Here is a tiny trained network, its code and every weight. The questions are about switching its units off for an input and a class, where a switched-off unit gives its printed mean instead of its output.

import numpy as np


def w(rows, s, z=0):
    codes = np.array(rows[::2]) - 128.0
    scale = np.full(codes.shape[1], s)
    scale[-1] = z or s
    return codes * scale


def f(y):
    return np.maximum(y, 0)


def log_softmax(a):
    a = a - a.max(-1, keepdims=True)
    return a - np.log(np.exp(a).sum(-1, keepdims=True))


def net(x, mask):
    res = np.array(x, float).reshape(1, 7) / 4 @ E
    y = f(res @ A[0][:, :-1].T + A[0][:, -1])
    res = res + np.where(mask, y, B[0][:, -1]) @ B[0][:, :-1]
    return log_softmax(res[-1] @ U[:, :-1].T + U[:, -1])


A, B = {}, {}
E = w([
[128,122,140,130,136,134,120,144,117,125],'x0',
[120,180,122,143,118,135,118,111,146,152],'x1',
[67,120,129,212,137,42,146,96,2,146],'x2',
[41,60,51,58,134,78,52,214,126,207],'x3',
[191,167,63,51,213,206,163,59,58,184],'x4',
[134,128,139,130,150,109,125,144,131,136],'x5',
[76,200,35,177,180,150,198,240,131,64],'x6',
],0.0079)
A[0] = w([
[94,106,148,159,68,102,119,140,166,71,49],'n1',
[179,134,142,138,160,142,222,91,129,134,29],'n2',
[50,79,99,58,123,113,69,142,133,231,70],'n3',
[128,79,167,105,101,113,104,69,136,152,9],'n4',
[176,108,111,87,135,165,111,151,199,108,62],'n5',
[146,117,99,96,171,187,104,124,187,104,79],'n6',
[114,118,134,188,128,78,141,111,91,150,53],'n7',
[89,154,44,136,139,148,200,191,127,43,88],'n8',
[153,125,115,96,104,162,87,166,162,121,35],'n9',
[63,82,92,80,124,93,104,159,135,183,49],'n10',
[138,84,176,84,98,114,131,69,119,145,213],'n11',
[157,120,213,171,130,168,184,109,125,83,36],'n12',
[158,101,152,118,113,150,98,88,108,150,110],'n13',
[82,119,139,144,91,106,159,115,65,124,88],'n14',
[157,131,185,183,109,141,218,115,151,108,69],'n15',
[86,102,46,80,87,115,114,184,133,181,144],'n16',
[95,109,116,92,150,91,104,162,122,198,113],'n17',
[107,165,111,128,182,88,124,96,24,138,127],'n18',
[195,134,194,198,126,124,148,92,141,103,124],'n19',
[169,123,73,72,202,151,131,57,85,195,220],'n20',
[146,132,168,57,83,143,119,125,172,98,55],'n21',
[114,102,135,184,77,63,102,154,176,87,4],'n22',
[97,122,169,162,111,76,63,153,179,59,6],'n23',
[163,81,210,87,87,98,30,55,144,173,121],'n24',
[196,130,26,82,190,175,161,95,57,161,115],'n25',
[72,109,188,164,56,137,105,140,156,83,56],'n26',
[102,122,141,192,43,83,93,155,156,89,27],'n27',
[198,141,203,113,85,124,161,105,118,61,205],'n28',
[90,139,128,159,92,86,122,87,70,137,108],'n29',
[163,142,135,151,203,112,199,105,139,97,133],'n30',
[97,174,80,147,196,147,156,194,127,63,60],'n31',
[181,135,129,80,116,153,127,175,209,103,68],'n32',
[152,134,156,114,148,135,148,166,254,122,100],'n33',
[116,167,15,171,164,137,187,194,159,62,102],'n34',
[88,128,126,161,83,122,156,176,154,85,82],'n35',
[191,94,182,147,70,111,30,88,135,188,136],'n36',
[153,158,65,124,161,173,150,146,79,140,119],'n37',
[73,119,124,165,104,95,177,98,87,134,75],'n38',
[175,122,123,63,138,132,101,76,74,135,130],'n39',
[123,116,179,140,26,35,120,140,207,94,123],'n40',
[67,102,104,184,191,74,154,69,56,93,45],'n41',
],0.0092,0.0015)
B[0] = w([
[127,119,143,53,117,168,146,154,99,147,196],'n1',
[85,203,120,101,114,91,68,157,56,47,189],'n2',
[66,182,79,168,102,146,44,81,44,21,234],'n3',
[120,84,88,195,111,64,136,138,151,144,191],'n4',
[50,141,173,75,174,174,177,55,133,101,190],'n5',
[100,124,201,86,213,189,172,92,152,106,183],'n6',
[41,128,170,123,192,141,200,89,163,146,188],'n7',
[155,50,69,209,82,66,127,107,190,203,239],'n8',
[69,176,136,117,172,204,163,54,173,84,173],'n9',
[46,171,23,151,116,186,103,84,71,60,208],'n10',
[166,110,129,196,123,86,138,155,205,153,205],'n11',
[80,204,45,139,95,113,128,108,102,49,203],'n12',
[145,76,105,172,96,139,165,155,146,161,181],'n13',
[63,111,165,118,177,217,162,73,157,118,182],'n14',
[86,212,61,141,145,155,65,101,59,65,201],'n15',
[59,225,65,177,99,143,56,87,75,49,214],'n16',
[74,150,104,135,121,149,85,119,72,107,194],'n17',
[117,126,222,69,178,191,203,87,134,94,211],'n18',
[90,221,40,183,119,138,46,117,34,64,210],'n19',
[217,107,182,37,54,151,85,182,97,167,239],'n20',
[73,98,138,152,180,142,174,89,110,121,179],'n21',
[159,164,154,67,138,129,115,199,102,161,206],'n22',
[179,152,178,25,115,147,112,168,99,210,205],'n23',
[124,73,113,243,118,55,166,105,201,168,253],'n24',
[203,142,192,8,66,119,80,176,83,170,239],'n25',
[219,137,118,40,104,137,99,166,76,189,203],'n26',
[119,132,181,53,126,162,142,198,115,175,214],'n27',
[91,179,83,168,133,99,52,111,81,101,210],'n28',
[136,100,183,121,229,174,208,70,170,90,194],'n29',
[91,170,74,156,55,102,69,154,80,77,190],'n30',
[177,32,109,207,116,84,140,158,177,164,226],'n31',
[53,130,219,132,217,221,194,57,129,104,198],'n32',
[71,135,188,128,198,208,158,87,207,133,198],'n33',
[176,45,85,254,89,92,154,125,168,166,252],'n34',
[191,111,153,68,76,72,144,216,141,154,197],'n35',
[156,48,103,212,134,86,177,161,190,180,229],'n36',
[200,115,170,83,100,128,141,192,172,208,192],'n37',
[85,119,199,125,210,214,179,74,147,114,189],'n38',
[166,57,138,117,87,93,131,225,156,190,199],'n39',
[245,150,162,31,61,133,55,156,103,191,233],'n40',
[105,156,183,96,165,177,179,50,142,133,220],'n41',
],0.0061,0.011)
U = w([
[188,145,176,11,68,151,93,194,106,181,193],'0',
[56,201,39,166,94,149,39,110,77,47,3],'1',
[60,125,223,95,226,212,254,59,182,106,11],'2',
[141,67,91,218,78,78,171,156,197,178,217],'3',
],0.0079,0.0018)

Each question gives the input, the list of numbers given to net, and the class t.
The units are the neurons (one row each of A and B). Each row of codes is followed by its name. A weight is (code - 128) times the scale printed after its matrix; where a second scale follows, it is the last column's (A, B and U).
mask holds one flag per neuron, in row order. A switched-off neuron (its flag False) gives its mean, the last column of its row in B, instead of its output. The means were averaged over made-up inputs and are rounded, as every weight is.
A unit's drop is (log p(t) with every unit on - log p(t) with that unit switched off) / (log p(t) with every unit on - log p(t) with every unit switched off).
The circuit of an input: a set's keep is (log p(t) with only the set's units on - log p(t) with every unit switched off) / (log p(t) with every unit on - log p(t) with every unit switched off). Starting from the 12 units with the biggest drops (on a tie, the unit counted first), units are removed one at a time, each time the one whose removal leaves the highest keep (on an exact tie, the one counted first), for as long as the keep stays at least 0.8.
units of the circuit, in order: the units of the circuit, biggest drop first
k most important neurons: the k neurons with the biggest drops, biggest first
drop of u: that unit's drop, to one decimal
input [-1,3,0,-7,7,-6,-2], class 0: units of the circuit, in order => n25
input [-4,-6,4,7,6,8,-5], class 1: 3 most important neurons => n3; n10; n16
input [-8,-7,-3,6,-3,5,6], class 1: 2 most important neurons => n16; n10
input [1,3,4,-1,7,3,8], class 3: 4 most important neurons => n34; n8; n31; n40
input [4,-7,4,5,-5,-7,-8], class 3: 2 most important neurons => n24; n36
input [-3,-6,-8,-3,2,-6,-8], class 2: 2 most important neurons => n32; n5
input [0,-3,8,-7,-6,-6,2], class 2: 4 most important neurons => n38; n29; n41; n7
input [-8,1,4,2,-3,4,-4], class 2: 4 most important neurons => n34; n8; n29; n31
input [3,-2,-4,4,-1,-2,5], class 3: 4 most important neurons => n34; n8; n31; n19
input [1,8,-4,7,-8,4,4], class 0: 2 most important neurons => n23; n40
input [6,1,8,3,7,-7,-7], class 2: 4 most important neurons => n18; n29; n40; n41
input [2,1,8,3,8,7,6], class 0: 3 most important neurons => n25; n20; n37
input [1,-7,4,-8,-1,4,8], class 1: 4 most important neurons => n15; n19; n30; n12
input [7,0,0,3,4,5,6], class 3: units of the circuit, in order => n34
input [-1,5,-6,5,0,-1,-7], class 3: 2 most important neurons => n24; n36
input [3,-2,-1,-6,7,-8,4], class 0: 2 most important neurons => n25; n37
input [1,6,0,-2,7,5,-8], class 3: drop of n24 => 0.9
input [-7,-7,-7,7,-5,4,-7], class 1: drop of n10 => 0.4
input [8,-7,-1,4,-3,-1,7], class 3: drop of n22 => 0.0
input [2,3,1,-4,-6,5,-8], class 3: units of the circuit, in order => n24
input [3,-2,4,0,8,-2,7], class 0: drop of n20 => 0.1
